Here is a tiny trained network, its code and every weight. The questions are about switching its units off for an input and a target symbol, where a switched-off unit gives its printed mean instead of its output.

import numpy as np


def w(rows, s, z=0):
    codes = np.array(rows[::2]) - 128.0
    scale = np.full(codes.shape[1], s)
    scale[-1] = z or s
    return codes * scale


def f(y):
    return y / 2 * (1 + np.tanh(0.7978845608 * (y + 0.044715 * y**3)))


def softmax(a):
    e = np.exp(a - a.max(-1, keepdims=True))
    return e / e.sum(-1, keepdims=True)


def log_softmax(a):
    a = a - a.max(-1, keepdims=True)
    return a - np.log(np.exp(a).sum(-1, keepdims=True))


def net(x, mask):
    ids = ['βγδθλμστφψω'.index(c) for c in x.split()]
    T = len(ids)
    res = E[ids] + P[:T]
    u = 0
    for l in range(2):
        r = res
        for j in range(2):
            rows = slice(3 * j, 3 * j + 3)
            q, k, v = (r @ M[l][rows].T for M in (Q, K, V))
            z = softmax(np.where(np.tri(T) > 0, q @ k.T / 3**0.5, -1e9)) @ v
            o = O[l][rows]
            res = res + np.where(mask[u + j], z, o[:, -1]) @ o[:, :-1]
        u += 2
        y = f(res @ A[l][:, :-1].T + A[l][:, -1])
        res = res + np.where(mask[u : u + 16], y, B[l][:, -1]) @ B[l][:, :-1]
        u += 16
    return log_softmax(res[-1] @ U[:, :-1].T + U[:, -1])


Q, K, V, O, A, B = {}, {}, {}, {}, {}, {}
E = w([
[171,130,187],'β',
[153,139,97],'γ',
[240,64,113],'δ',
[154,102,211],'θ',
[175,94,3],'λ',
[125,159,36],'μ',
[79,185,123],'σ',
[81,181,154],'τ',
[136,152,62],'φ',
[153,138,143],'ψ',
[95,184,72],'ω',
],0.0063)
P = w([
[114,130,138],'0',
[164,88,118],'1',
[207,122,141],'2',
[148,165,134],'3',
[78,134,104],'4',
[103,69,129],'5',
[166,98,187],'6',
[163,190,129],'7',
[149,122,5],'8',
[94,18,160],'9',
],0.024)
Q[0] = w([
[235,139,97],'0.h1',
[172,249,141],'0.h1',
[90,137,69],'0.h1',
[158,128,140],'0.h2',
[135,89,127],'0.h2',
[153,131,130],'0.h2',
],0.016)
K[0] = w([
[70,87,162],'0.h1',
[108,5,102],'0.h1',
[203,122,187],'0.h1',
[99,129,119],'0.h2',
[132,167,121],'0.h2',
[100,129,118],'0.h2',
],0.015)
V[0] = w([
[95,193,19],'0.h1',
[91,249,255],'0.h1',
[157,52,230],'0.h1',
[222,94,87],'0.h2',
[20,210,105],'0.h2',
[72,24,133],'0.h2',
],0.0084)
O[0] = w([
[90,156,44,79],'0.h1',
[191,249,221,81],'0.h1',
[139,88,254,175],'0.h1',
[197,93,110,242],'0.h2',
[21,177,86,4],'0.h2',
[45,57,158,92],'0.h2',
],0.0094,0.0037)
A[0] = w([
[92,192,163,133],'0.n1',
[60,153,98,138],'0.n2',
[135,185,134,191],'0.n3',
[136,188,126,153],'0.n4',
[132,107,111,141],'0.n5',
[155,114,101,136],'0.n6',
[104,49,169,208],'0.n7',
[60,127,164,114],'0.n8',
[10,152,79,122],'0.n9',
[114,122,177,255],'0.n10',
[133,104,113,141],'0.n11',
[130,184,113,212],'0.n12',
[77,120,157,101],'0.n13',
[29,170,101,140],'0.n14',
[151,153,136,116],'0.n15',
[204,145,94,80],'0.n16',
],0.012,0.0055)
B[0] = w([
[169,197,117,127],'0.n1',
[144,119,55,127],'0.n2',
[216,154,76,133],'0.n3',
[168,153,77,123],'0.n4',
[137,117,148,164],'0.n5',
[117,122,162,197],'0.n6',
[206,69,185,254],'0.n7',
[33,181,178,118],'0.n8',
[159,114,49,138],'0.n9',
[254,145,148,197],'0.n10',
[138,118,150,170],'0.n11',
[190,194,77,136],'0.n12',
[76,139,180,113],'0.n13',
[126,147,26,135],'0.n14',
[128,117,97,135],'0.n15',
[38,158,141,220],'0.n16',
],0.0084,0.0071)
Q[1] = w([
[55,226,181],'1.h1',
[35,200,204],'1.h1',
[213,1,141],'1.h1',
[217,191,43],'1.h2',
[165,114,166],'1.h2',
[91,207,106],'1.h2',
],0.007)
K[1] = w([
[48,100,187],'1.h1',
[19,83,197],'1.h1',
[197,149,33],'1.h1',
[193,254,83],'1.h2',
[143,130,186],'1.h2',
[213,71,68],'1.h2',
],0.0065)
V[1] = w([
[115,182,2],'1.h1',
[181,17,158],'1.h1',
[126,15,111],'1.h1',
[73,169,246],'1.h2',
[100,23,150],'1.h2',
[117,82,39],'1.h2',
],0.0061)
O[1] = w([
[18,115,217,249],'1.h1',
[172,48,41,95],'1.h1',
[83,81,1,89],'1.h1',
[207,151,3,83],'1.h2',
[91,22,20,123],'1.h2',
[67,84,224,118],'1.h2',
],0.0056,0.015)
A[1] = w([
[134,170,115,95],'1.n1',
[77,139,165,247],'1.n2',
[109,133,172,2],'1.n3',
[86,161,85,215],'1.n4',
[91,142,154,37],'1.n5',
[162,81,180,95],'1.n6',
[113,129,166,59],'1.n7',
[108,134,168,20],'1.n8',
[172,108,2,168],'1.n9',
[149,155,185,178],'1.n10',
[137,179,114,95],'1.n11',
[162,27,177,121],'1.n12',
[202,97,195,169],'1.n13',
[134,55,77,127],'1.n14',
[121,43,108,134],'1.n15',
[108,132,180,2],'1.n16',
],0.0083,0.0098)
B[1] = w([
[146,93,128,126],'1.n1',
[103,146,154,226],'1.n2',
[174,91,108,161],'1.n3',
[190,4,142,132],'1.n4',
[135,94,122,156],'1.n5',
[132,127,90,196],'1.n6',
[150,120,136,162],'1.n7',
[180,77,117,160],'1.n8',
[137,145,191,203],'1.n9',
[130,159,81,216],'1.n10',
[149,60,110,128],'1.n11',
[102,134,102,231],'1.n12',
[125,148,73,250],'1.n13',
[91,134,134,178],'1.n14',
[92,123,106,176],'1.n15',
[163,94,134,171],'1.n16',
],0.014,0.021)
U = w([
[180,116,85,55],'β',
[62,225,107,186],'γ',
[158,2,71,156],'δ',
[186,127,140,96],'θ',
[36,88,110,23],'λ',
[80,107,176,172],'μ',
[161,87,184,104],'σ',
[154,155,176,122],'τ',
[57,181,152,255],'φ',
[125,186,83,94],'ψ',
[130,45,185,63],'ω',
],0.0081,0.0071)

Each question gives the input, a string of symbols that net reads in full, and the target symbol t.
The units are the heads (3 rows each of Q, K, V and O) and the neurons (one row each of A and B). Each row of codes is followed by its name. A weight is (code - 128) times the scale printed after its matrix; where a second scale follows, it is the last column's (O, A, B and U).
mask holds one flag per unit, layer by layer, with each layer's heads first. A switched-off unit (its flag False) gives its mean, the last column of its rows in O or B, instead of its output. The means were averaged over made-up inputs and are rounded, as every weight is.
A unit's drop is (log p(t) with every unit on - log p(t) with that unit switched off) / (log p(t) with every unit on - log p(t) with every unit switched off).
The circuit of an input: a set's keep is (log p(t) with only the set's units on - log p(t) with every unit switched off) / (log p(t) with every unit on - log p(t) with every unit switched off). Starting from the 12 units with the biggest drops (on a tie, the unit counted first), units are removed one at a time, each time the one whose removal leaves the highest keep (on an exact tie, the one counted first), for as long as the keep stays at least 0.8.
circuit, biggest first: the units of the circuit, biggest drop first
unit that matters most: the unit with the biggest drop
k most important neurons: the k neurons with the biggest drops, biggest first
top k neurons in layer l: the k neurons of layer l with the biggest drops, biggest first
input δ β γ, target δ: circuit, biggest first -> (1.h1)
input β γ β, target ψ: top 3 neurons in layer 0 -> (0.n16, 0.n3, 0.n1)
input σ ω τ γ, target σ: top 2 neurons in layer 1 -> (1.n8, 1.n16)
input λ β σ ψ δ δ τ γ, target δ: top 2 neurons in layer 0 -> (0.n7, 0.n16)
input μ δ τ τ μ, target μ: 2 most important neurons -> (0.n14, 0.n9)
input μ γ δ ψ ψ λ, target μ: 2 most important neurons -> (0.n14, 0.n9)
input ω φ ψ ω, target μ: 3 most important neurons -> (1.n2, 0.n10, 1.n10)
input ω φ γ φ, target μ: 3 most important neurons -> (1.n2, 0.n10, 1.n10)
input ψ θ δ ω ψ θ δ φ, target ψ: 2 most important neurons -> (1.n13, 0.n16)
input γ φ ψ β β ψ β ψ θ, target γ: 4 most important neurons -> (1.n8, 1.n3, 1.n16, 1.n13)
input ω γ φ, target σ: top 4 neurons in layer 1 -> (1.n8, 1.n16, 1.n3, 1.n10)
input γ γ ω, target φ: top 2 neurons in layer 0 -> (0.n16, 0.n7)
input ω δ β, target ω: top 4 neurons in layer 1 -> (1.n8, 1.n16, 1.n3, 1.n5)
input δ β β δ β θ λ, target δ: unit that matters most -> 1.h1
input σ τ δ, target τ: top 3 neurons in layer 1 -> (1.n10, 1.n2, 1.n13)
input σ λ φ, target σ: top 2 neurons in layer 0 -> (0.n14, 0.n9)
input τ δ τ σ δ γ, target τ: top 2 neurons in layer 1 -> (1.n2, 1.n10)
input δ λ ψ τ, target λ: 3 most important neurons -> (1.n14, 1.n9, 1.n15)
input δ γ γ λ φ μ δ τ, target δ: top 2 neurons in layer 1 -> (1.n2, 1.n4)
input μ φ γ β, target μ: top 2 neurons in layer 1 -> (1.n2, 1.n13)
input φ ω γ γ λ δ τ τ δ, target φ: unit that matters most -> 0.h2
